Each row has a hidden value. The values are split into ranges, and the grade after each row names the range that its value falls in. Each part has its own value, ranges and names.
[-247  266  131  141 -207  -44 -359 -124 -502 -180  150   96  192  106
   33   13  189  131  192  167 -237  157  187  102  105 -140  244  279
   28  143  176 -109 -330  -51  225    0   43  -53  361  185 -156 -274
   -4] : (14)
[ 201  -41 -132  -29 -111  -60  144 -182  114  120  -80 -231    9 -188
   51  194   73    6  -60  -40   13  185  199 -128   30  264   41  -13
  127 -139  -23  135  -93   58   76   74   42  -14 -111 -331  -14    4
   79] : (8)
[ 103 -192 -181   20  -18   43   86 -200  288  133 -128  -60   64 -203
  109  -12   41   20   37   96  101  126   27 -102    1   88  -16   34
  182 -112 -203  200  108   78  132    1  -31 -157 -118 -101  106    2
   44] : (21)
[  19 -131 -160   55   44   48  -32 -295  202  148  -63 -133   28 -215
   -1   42   59   83   67   23 -136  206  162  -81   17  194  138  131
  120 -107  -77   73  -85   11  114   41   18 -172 -162 -192  -37  -99
   96] : (9)
[  58 -157 -114  -32   66   61   99 -163  321  178 -133 -171  -36 -189
   13   23   65  -52   62  -76  -55  -21  183  -58 -147  116  114  -47
  130  -94 -159  170   45  -34  228   17   21  -69 -132 -208  127  -51
  123] : (13)
[ 151  -78 -151  -42  194  -77  111  -94  401   77 -188 -199  101 -227
   56    0  -28  -33   94  -18  -54  -14   73 -122  -63   99   42 -113
  183  -58   -3   27  132  -74  269   71   29  -90 -172 -237   36  100
   80] : (9)
[  63  -66  260  -12  130   38  114  198  398  101 -353  -18 -209  124
 -147 -224   -7 -184   98 -208 -151 -180 -127  -59 -369 -175   -4 -298
  -75  317 -287  -53  319 -212  368   -6   32  -89 -147   20  420  -11
  109] : (21)
[ 159  -22  255   43  168 -135   85  333  330  -43 -308   41  -31   68
  -98 -210  -88 -176   32  -37 -253  -84 -133  -90 -159 -133   37 -284
 -114  311  -51 -204  308 -306  333   -1   52 -153  -53   50  384   56
   31] : (16)
[ -88  -95 -182  119  -50  134  -61 -307  240  261  -41  -61   34 -160
  -27   56  149  110  175    8   -7  256  107  -64   20  201   51  164
  214  -86 -183  150  -47   25  111   34  -31 -149 -157 -129  -10 -130
   48] : (13)
[ 106 -181  -45  -44   -8   19  157 -119  290   76 -217 -135  -47  -96
   85  -34   51  -54   32   -1   38  -80   48  -58 -129  -22   40 -172
  127  -50 -250  194  195   -3  249   11  -22 -101  -64 -143  223   -6
   76] : (6)
[ 144 -176 -173   49  -34   36   81 -143  282  151  -57  -11  112 -228
   72   -1   30   11   43  113  109  210   59 -128   52  161  -25   88
  134 -110 -164  219   38   92   92   -5   -7 -146 -146 -142  168   28
   27] : (21)
[ -47   15   12   86 -193  -62  -98  -61 -234  -64   89   12  158  -67
   80   94  143    6   14  181 -171  100  287   57  127   43  281  128
   34  -70   97   92 -214  -76  185  -31   17  -68  272   -2   74 -194
   20] : (16)
[ 317  -19  277  236  164 -174 -200   73  241 -286  322  235  -37 -215
   75 -432  -63   90   81  260 -198  391  220 -220  141 -114 -116 -128
 -428  214 -192 -101  391  -68 -244  -20  407 -325  134  -78  419  -43
 -407] : (13)
[ 206  323   72  236  -88 -246  -90  218  108  -62  389  106  198 -247
  113   39  122   15  176  144   48  370  383 -149  252  186 -168 -104
  -50   39   82   59  224 -130 -140  101  343   48  279 -216  176   21
 -482] : (16)
[-157   87    7  108 -234  -20  -87 -109 -171   61   53  -87   74  -14
   17  196  244   23  102   45 -180   72  332   91   78  112  284   42
  136  -79   45  105 -175 -151  221   26   -6   -2  253  -85   17 -250
    5] : (16)
[  -8  -83  -66   43  -78   42  -32 -167   -6  101   39  -77   34 -170
   12   89  111  -10   12   29 -159  119  307   -3   -6  158  237  143
   36 -113  -29  155 -197  -16  143   -9   48  -72   31 -136   73 -171
   91] : (16)
[ 247  118  258    8   49 -132  157  322  285   48 -286  -40  -91   96
 -150  -74  -52 -167   23 -189 -107   38 -126 -162 -188    6 -117 -275
 -102  330  -60 -156  213 -187  241   71   98  -10 -165 -117  313  121
   27] : (8)
[  42 -235 -114  -11   10  173  102 -262  365  248 -189 -104 -107 -138
  -12  -47   65    1   83  -80   63   70   31  -92 -182   85    2   18
  126  -54 -361  248   83  103  171    8  -24 -137 -265 -166  183  -51
  139] : (6)
[ 125  -28 -125  -55    9   19   93 -267  225  168 -141 -270  -67 -157
   -9  110   69   33   45 -153  -11  121  135 -131 -113  195   11  -16
  149  -61  -98   82  -55   65  142   92   48  -20 -226 -322  -72   -4
  135] : (8)
[  68 -233   57   12 -131   68  210  274  105  255 -466   92 -309 -101
   90   22  -46 -369 -535  -70 -158  -44 -133    2 -322   15   10   37
  -19   81 -257  -30  314 -213   43 -110    4 -116   92  553   63 -238
   93] : (6)
[  24  225  195 -170  -41   19 -168  288 -544 -269  259  239  247  -81
  161 -171  -22 -292   -1   63    1 -276  329   93 -341 -361  177  380
 -226  183  211  161 -438  158  359 -167  241  257  417  339  173  -71
  162] : (13)
[-152  259  179  -77   -1   58 -327   54 -557 -223  226  161  165  -32
   69 -147   41 -124   84   21 -202 -138  313  112 -287 -304  256  441
 -175  207  213  -14 -483   89  320 -105  214  139  344  321  -69 -211
  168] : (9)
[ 188   -3  125  182  -30  -72  106  465  255  235 -270  227  -20  -73
 -124  -21  -97 -241 -221  -16 -159  314 -201 -154  -33  206 -122   68
  -99  257  -22 -184  202 -258   16  -22   65 -145 -122  272  232   -4
  -51] : (9)
[ 124 -154 -137  -12  -57   20  116  -92  162  138  -30  -91   57 -240
   84   87   64  -82  -44   38    7   62  243  -57  -31  173  121   51
   94 -165  -83  245  -52   20  141  -17   33  -43  -21 -164  155  -47
   76] : (13)
[ 100 -114  255  158   87   63   10  236  417  132 -330  246 -126  122
 -197 -337  -82  -87   70  -29 -109  195 -378 -156 -170 -112 -165  -67
 -149  419 -330 -153  334 -144  166  -42    2 -292 -267  213  445   13
   17] : (21)
[ 135 -192  -17   43 -175  -40  247  368   98  235 -417   99 -177 -169
  153  117  -47 -381 -575   21 -113   18 -100  -16 -169  107  -11   21
   51   15 -119  -43  330 -269    4 -108   -4  -92  181  544   28 -182
   17] : (21)
[  36 -221 -157   11  139   89   23 -265  393  156 -188 -110   -4 -187
   13  -92   15   42  106    9  -55   76    7  -98  -96   58   58   28
  154  -46 -205   81   95    8  204    5  -27 -214 -231 -115   66  -30
  132] : (13)
[   6 -149   85    2  115   80   69 -136  448  100 -347  -99 -167   60
  -48 -209   37    6  188 -103  -47  -91 -155  -74 -248 -158  -34 -254
   93  167 -384   30  349  -73  319   39  -36 -194 -205  -77  252  -18
   84] : (6)
[  78  -54  -94  -20  -67  -45   77  -98   22   77   -8 -179   49 -209
   68  173   92  -72  -50    0 -133   25  354  -12  -14  190  232   20
   80 -168   45  164 -139  -53  175   26   64    7   66 -221   46 -105
   81] : (9)
[ -44  556   49   35 -154  -42 -219  216 -364  -14  362  156  343 -103
   52  104  133  -87  268  -43  168  144  311  -17  -74   22 -101  366
   47  162  276  108 -365  117  177   50  262  345  260   48  -94    5
 -114] : (14)
[ 113 -183 -160   35    1   40   70 -153  267  151  -68  -48   77 -230
   48    8   34   -3   30   74   19  161  111 -101   13  164   54   81
  114 -114 -132  185   -1   44  126   -9    0 -142 -138 -152  146  -12
   69] : (13)
[-181  233   68  104 -341  -14 -151 -216 -346   43   72 -140   -1   97
  -29  251  299  114  131  -44 -155  183  302   66   67  114  208   90
  125    7   46   39 -294  -58  158   78   18   55  227 -132 -142 -280
   15] : (8)
[-245  291  202   59 -110    7 -375    4 -538 -219  201  166  197   92
   27  -96  137    8  198  106 -237  -16  240  132  -84 -267  267  332
  -80  218  195  -77 -390  -25  317  -59  115   41  392  278  -58 -254
   64] : (9)
[ 202 -136   45  195 -130  -52  144  459  215  240 -305  310   -7 -119
   -7  -20 -103 -269 -370  121  -68  338 -269 -138   25  183 -146  134
  -53  174  -88 -115  264 -220  -57  -97   -2 -213  -29  460  226  -42
  -62] : (13)
[  53   54   84   26  195 -108    8  -48  372   -6 -323 -175  -30   49
  -67 -117   -2   41  205  -94 -185  -15 -137 -112 -111  -81  -13 -272
  123  219  -64 -225  277 -203  331  112    6 -159 -164 -137   35   52
   42] : (14)
[ 191 -156  -40  -15  229  -68   58  -71  369  -13 -175  -97   61 -183
   16 -145  -89  -19   61   47 -145   36   20 -140  -60   15   70  -85
   15   32  -50  -30  125  -56  230   23   53 -201 -195 -174  165   80
   92] : (9)
[ 151 -203    6  -81   42   17  190  -62  326   57 -249 -135  -84  -85
   68  -86   11 -103    8  -36   18 -143   38  -66 -200  -66   40 -216
   63   -9 -269  187  222   -9  277    0    1  -95  -91 -147  298   21
  105] : (6)
[ 117  462  110  165 -205 -224  -79   79  -44  -19  323  -98   32 -126
   81  198  234   48  173  -63   29  301  448 -107  133  198 -151 -175
   29   51   68   27  140 -120 -110  174  338  184  306 -309  -39  -71
 -413] : (8)
[  80 -187  -55  -13  127   24   91 -157  429   73 -280 -111  -44  -86
   49 -147    5    5  110    3   -3  -43  -90  -97 -139  -77  -20 -172
  151   39 -265   59  293  -39  264   20  -33 -195 -162  -84  163   23
   75] : (21)
[  65  413   49 -137  -12  -24 -162  315 -452 -141  348  199  376 -215
  149  -23  -22 -266   84   -5  128 -104  367   11 -262 -134   18  472
  -98  135  351  159 -483  198  276  -66  308  378  302  196  -14   46
   66] : (9)
[  64  -59  175  183   42    9   21  309  323  204 -318  205  -93   35
 -173 -156  -57 -154  -67  -37 -215  222 -262 -116 -113   49  -68    6
  -86  323 -153 -211  252 -268  126  -36    9 -233 -161  275  272  -61
    8] : (16)
[  89 -164   82  -43   92   67  142  -45  418  102 -326  -88 -145   16
  -29 -176    6  -77  107 -109    0 -126 -106  -83 -273 -125  -31 -238
   50  132 -354  102  300  -38  315   20  -14 -132 -195  -98  324   24
  105] : (6)

Next part:
[  20   26   56 -126  394 -310  -26  -88 -174   82   30 -191 -211  198
  121 -109 -341  -65  104 -307  604 -195 -188  376   21 -225  178  353
 -341  111 -160  -11  302  -36  -21   71   14  -82  196  -32  311   32
   46] : Jg
[  38   87    3  -22  255 -369 -185   44 -255  158 -501 -322 -470  232
 -477 -251 -260  -98  -18  -96  326  266 -118  179  238   45   38 -153
   24  116 -101   95 -303 -235 -152   80  398  158  -80 -188  143  275
  428] : Jg
[ 120  -79 -153 -329  749 -299 -114  -37 -176  181 -173 -117 -372  271
 -242   11  196  -55  125 -151   99 -106 -143   55  -48   42  -73   78
  -10   15 -217  190 -346 -230  151  144  291  -90  107 -201 -149   71
 -146] : Jg
[-266  -46   79  -32   99 -171 -121  -20   48  203  317 -112 -244  -49
 -108  425   54 -121   37   17   98  178 -371   58 -431   49  -28  157
 -394  477  124  134   28  252   93 -447   23  102   73  146  509  213
 -120] : tr
[ 226 -135  206  -44 -241 -339   35 -231 -169  243  -95  -72  188   84
  -27 -127  -70  238  -23  124   17  101  371  -86  -95   29   10 -179
  -47  175  -85  253 -140   38   80   62  165  160   62   51  221  240
  203] : Bp
[-145 -199  -45 -114   89   82 -159  -28 -160   61  209  293   14  -82
 -166  429  320  -96 -308   41 -101 -111  -10  -61 -231  375 -288  251
 -128  -13  -52   62   90   66  247 -201  -13   83  -56    3  212  111
 -473] : gr
[ 125  -68 -175 -321  763 -383 -174  -78 -128  182 -170 -220 -369  249
 -289   17  227  -65   82 -175  135 -101 -202   72  -47   18  -52   65
   48   36 -242  177 -388 -270   66  141  323  -53  146 -200 -120   46
  -77] : gr
[-250  -30   31 -124   -8  310 -169  -32 -148  -27  194  363   26  -68
  -17  223  219  -46 -236   59 -252 -100  144 -116 -163  251 -353   95
 -155   19   55   99  200  152  319  -89  -40  -55  -46  -79  107   55
 -436] : Bp
[ 187   62 -146 -464  566 -303 -125  -98  -27  -53 -140 -338 -103  202
  -21 -329   24   70  121 -301  208 -151   96   22  286 -132 -143   14
 -197   75 -286   80  -66 -268  -10  268   65 -305  164 -265  -28  -60
   69] : Ld
[-189  227  -11  167  -36  137  131 -182  -66 -148  -75  227  425 -203
  -16  105   70   54 -107  120  -55 -130   -7   97 -132  -58  -98  244
 -184 -236  167   25  172 -108  187  215 -147  -82 -179   71 -202 -172
 -114] : dd
[-439  272    5  -99  201  378 -404 -149  -21 -127  170  199 -120  -31
   62  -24  194  -90 -272  -88 -242 -244  -17   27 -115 -101 -301   41
   66   32   99   70  285  105  176  117   89 -148  180 -274  -50 -184
 -298] : Ld
[  41   81    9 -200  442 -259  -52  -96 -209  -17  -20 -240 -170  163
  128 -215 -380  -81   97 -330  581 -219  -97  384  146 -200  134  327
 -330   26 -141   -9  280 -162  -33  133   48 -152  164 -115  175  -46
   60] : dd
[-120  170  101  101 -182   98  111 -235 -106 -105   51  168  468 -206
  133   48  -37  110  -41  147  -82  -99  167   64 -171  -41  -66  129
 -205 -127  183  127  171  -39  197  159  -87  -55  -93   99 -117 -137
  -62] : Bp
[-167  221  164   66 -305  117   58 -165  -35 -141  103  156  458 -215
  176   45  -24  180   88  168 -210    5  185  -45 -169   -8 -152  -48
 -240  -13  173  197  118   52  194  160 -112  -96  -82  115  -57 -123
   40] : Dn
[  20  -17   69   77 -112 -147   53 -276 -152   32   59   64  396 -168
   11  146   32   89 -143  134   29 -113  129  105 -231   58    7  196
  -78 -116   77  149   28 -103  116   54   54  117  -28  104   -8  -44
  -63] : Jg
[ 313  -85 -181 -406  669 -493  -96 -162 -109   44 -165 -343  -99  257
  -67 -263   20   39  -20 -371  460 -299   21  171  260 -138   -1  250
 -112  -40 -414   -3  -10 -342  -74  272   96 -173  224 -231   54  -38
   18] : Jg
[ -16  195  148  -67   36 -251 -142  120 -153  132 -455 -252 -434  281
 -303 -357 -292   63  252  -48  113  402    6  -30  242  -29  -69 -459
 -104  308  -96  196 -296  -17  -62  176  276   10  -62 -134  188  309
  556] : Dn
[  63  -59   82   13 -102 -233    2 -283 -140   59   86  -14  388 -148
   -2  187   58   85  -84   94   67  -81   83   48 -220  104    2  102
  -83  -61  -21  147  -53 -113   77   80   52  124    3  180   44  -44
  -13] : tr
[ 223  -89  214  -51 -108 -409   14  -88 -173  341 -326 -133 -147  298
 -183 -260 -132  224  109   55   91  251  247 -117   25  -41   23 -349
  -35  299 -184  239 -262   81   41  137  227  140   50   -7  282  388
  379] : Bp
[-288  393  -13  205  -93  287  190  -57   20 -244 -236  311  408 -157
  -55    7   71  101    8  105 -128  -29  -49  -10   13 -127 -211  105
 -286 -223  145  -47  222  -41  213  376 -320 -234 -299   78 -237 -171
  -12] : Ld
[-248 -100   44  -20   53 -164 -100  -39   80  215  353  -70 -172 -103
 -140  470  166  -87  -75   84   -5  162 -294   22 -486   95  -67  219
 -351  463  167  160   18  260  120 -540   30  146   60  102  512  242
 -199] : gr
[-615  705 -119  -50  346  314 -640   62 -186 -481 -231 -405 -478 -214
 -300 -337 -430 -435 -152 -193   89  147 -297  431  403   22 -196  -98
   27  -82  387   39    9 -450 -250   61  478 -115 -125 -493 -272 -298
  329] : Dn
[-224  -67   12 -100  -17  206 -105    6 -116   18  173  278   -4  -88
 -106  291  206  -57 -200   96 -210   15   74 -111 -197  281 -316  121
 -240   99   92  107  117  146  288 -220  -39   -4 -104  -36  188  138
 -380] : Bp
[ 236 -131  214  -74 -235 -343   44 -205 -160  246 -102  -82  162  110
  -14 -153  -81  253   35  117    9  128  383 -118  -75   23   -4 -224
  -81  211 -102  267 -158   55   89   74  153  129   63   52  233  259
  228] : Bp
[ -91  229   81  -35  114 -193 -175   84 -167   87 -441 -287 -449  202
 -357 -323 -305  -42  127  -51  150  372  -59   66  233  -31  -48 -332
  -98  254   11  147 -248  -92  -87   88  311   31  -95 -178  137  258
  481] : Ld
[-440  488 -228  -47  594   48 -658  -65 -285 -349 -241 -480 -488 -172
 -421 -197 -333 -528 -351 -280  366  -51 -424  592  337   68  -41  177
  189 -241  226  -45  -47 -627 -335   48  584   54  -43 -460 -259 -310
  206] : gr
[ 323 -237  182  -53  -95 -561   -6 -208 -230  339 -169 -159   64  183
 -153  -38  -57  184   14   34  223   92  189  -34  -78   91   94 -167
   30  144 -274  215 -275  -45  -10  126  233  252   92  132  282  277
  278] : tr
[ 153 -130  109  -17 -135 -319    3 -271 -195  115   47  -52  352 -102
  -34  151   16  106  -72  102   96  -35  160   31 -184  161   19   39
  -57  -38  -68  187 -127 -125   61   66  116  173    6  176   89   34
   46] : tr
[-262  -68   51 -104  -76  266 -106   21  -91   29  234  339   -4  -86
  -56  316  228  -36 -172  118 -280   30   94 -163 -246  281 -347   78
 -272  157  105  128  151  236  336 -240  -78  -25  -88  -14  228  158
 -415] : Bp
[ 214  -97 -260 -401  808 -447 -146  -81  -48  120 -204 -266 -260  264
 -293  -40  308  -16   22 -273  217 -181 -172   27  101  -13 -111  135
  -13    0 -390   66 -300 -321   11  222  173 -139  150 -214  -67   14
  -85] : gr
[-199 -148   35  -76  -56  100  -96  -13  -93  104  253  223  -26 -106
 -120  380  211  -55 -215  133 -177   58   35  -91 -311  297 -254  166
 -261  197  117  140   90  196  266 -367   -6   87  -68   11  315  211
 -377] : dd
[-656  718 -112  -25  337  332 -656  -26 -100 -452 -130 -386 -415 -240
 -228 -304 -328 -401 -201 -172   12   76 -304  414  277  -82 -188  -66
   70  -33  424   54   59 -377 -228   44  459 -117  -31 -491 -269 -346
  263] : Dn
[-308  425   41  153 -144  276  102  -49   12 -291 -126  245  406 -203
   37    3   11  113  101  104 -180  -10  -22   -4   -8  -87 -221   19
 -274 -180  171   43  182  -41  186  356 -246 -237 -238   69 -235 -224
   52] : Dn
[ 317  -85 -208 -425  740 -526 -112 -125 -149   13 -191 -372 -127  249
 -118 -206    4  -18   38 -407  531 -289  -77  197  298  -65    2  249
 -129 -100 -466  -27  -72 -422 -100  316   97 -180  177 -181   14  -71
   39] : gr
[-174    0   72  -24  193 -242  -41  -47   41  204  202 -159 -262   59
  -28  186  -75  -57   43  -71  251   73 -298  174 -313 -153   73  261
 -392  433   80   97  155  217   52 -331   14   42  144   34  492  203
  -37] : Jg
[ 234  -55 -255 -376  722 -449  -88 -129    7   72 -205 -304 -135  226
 -224 -146  256   43  -28 -272  244 -204  -81   44  149 -116  -93  188
  -69   13 -349   33 -178 -313  -22  218   98 -175  162 -241  -31   -9
  -36] : Jg
[ 235 -135  214  -60 -265 -327   47 -234 -166  229  -78  -61  225   77
    6 -137  -68  258   -6  126    3   94  408 -107  -89   30   -9 -193
  -68  177  -93  259 -126   48   94   78  141  139   62   61  219  230
  200] : Bp
[ 240 -166  154  -31 -213 -357   59 -260 -173  204  -44  -65  289    5
  -30  -38  -23  213  -86  132   48   36  348  -39 -128   72   18  -46
  -56   89  -70  229 -117  -32   75   30  140  177   37   72  186  182
  128] : dd
[ -86  133   -4 -319  553  -69 -170   50 -118   96  -97  -80 -446  247
  -92  -77   60  -17  362  -91 -122   66 -111  -43  -67  -17 -157 -216
 -110  190  -58  301 -325  -44  214  160  275 -208  103 -195 -159   52
  -10] : Dn
[-341   66   76 -125  -76  381 -207   36 -107  -96  233  370    8  -96
   32  224  184  -29 -109   68 -337  -31  107 -150 -161  257 -405  -15
 -199   70   91  141  193  201  323  -67  -59 -109  -54  -66  102   20
 -361] : Dn
[ 159   77 -143 -443  563 -259  -93  -70  -10  -53 -152 -264 -105  224
  -13 -308   54   84  145 -299  183 -157   69   -6  271 -150 -165   16
 -220   69 -303   61  -35 -222   28  306    6 -334  149 -244  -30  -54
   42] : Ld
[  73  -71   78   45 -126 -216   30 -280 -189   44   78   19  414 -180
   -5  186   24   79 -128  128   61  -95  137   95 -223  140   14  165
  -65 -123   30  168  -41 -144   91   46   88  156  -30  146   11  -39
  -38] : gr
[-110  112    0  148   -4  -18   71 -238 -110  -66    4  157  409 -204
  -30  204   97   35 -138  106   20 -169  -45  143 -220    9  -28  277
  -91 -237  100   63   86 -142  137  165  -42   34  -99  115 -146 -164
 -121] : gr
[-240  -83   30 -118  -29  232 -122    8  -95   37  228  308  -25  -69
  -69  300  231  -44 -202   87 -235    1   85 -139 -225  265 -334  112
 -252  147   77  112  161  211  312 -237  -63  -19  -63  -35  238  153
 -417] : Bp
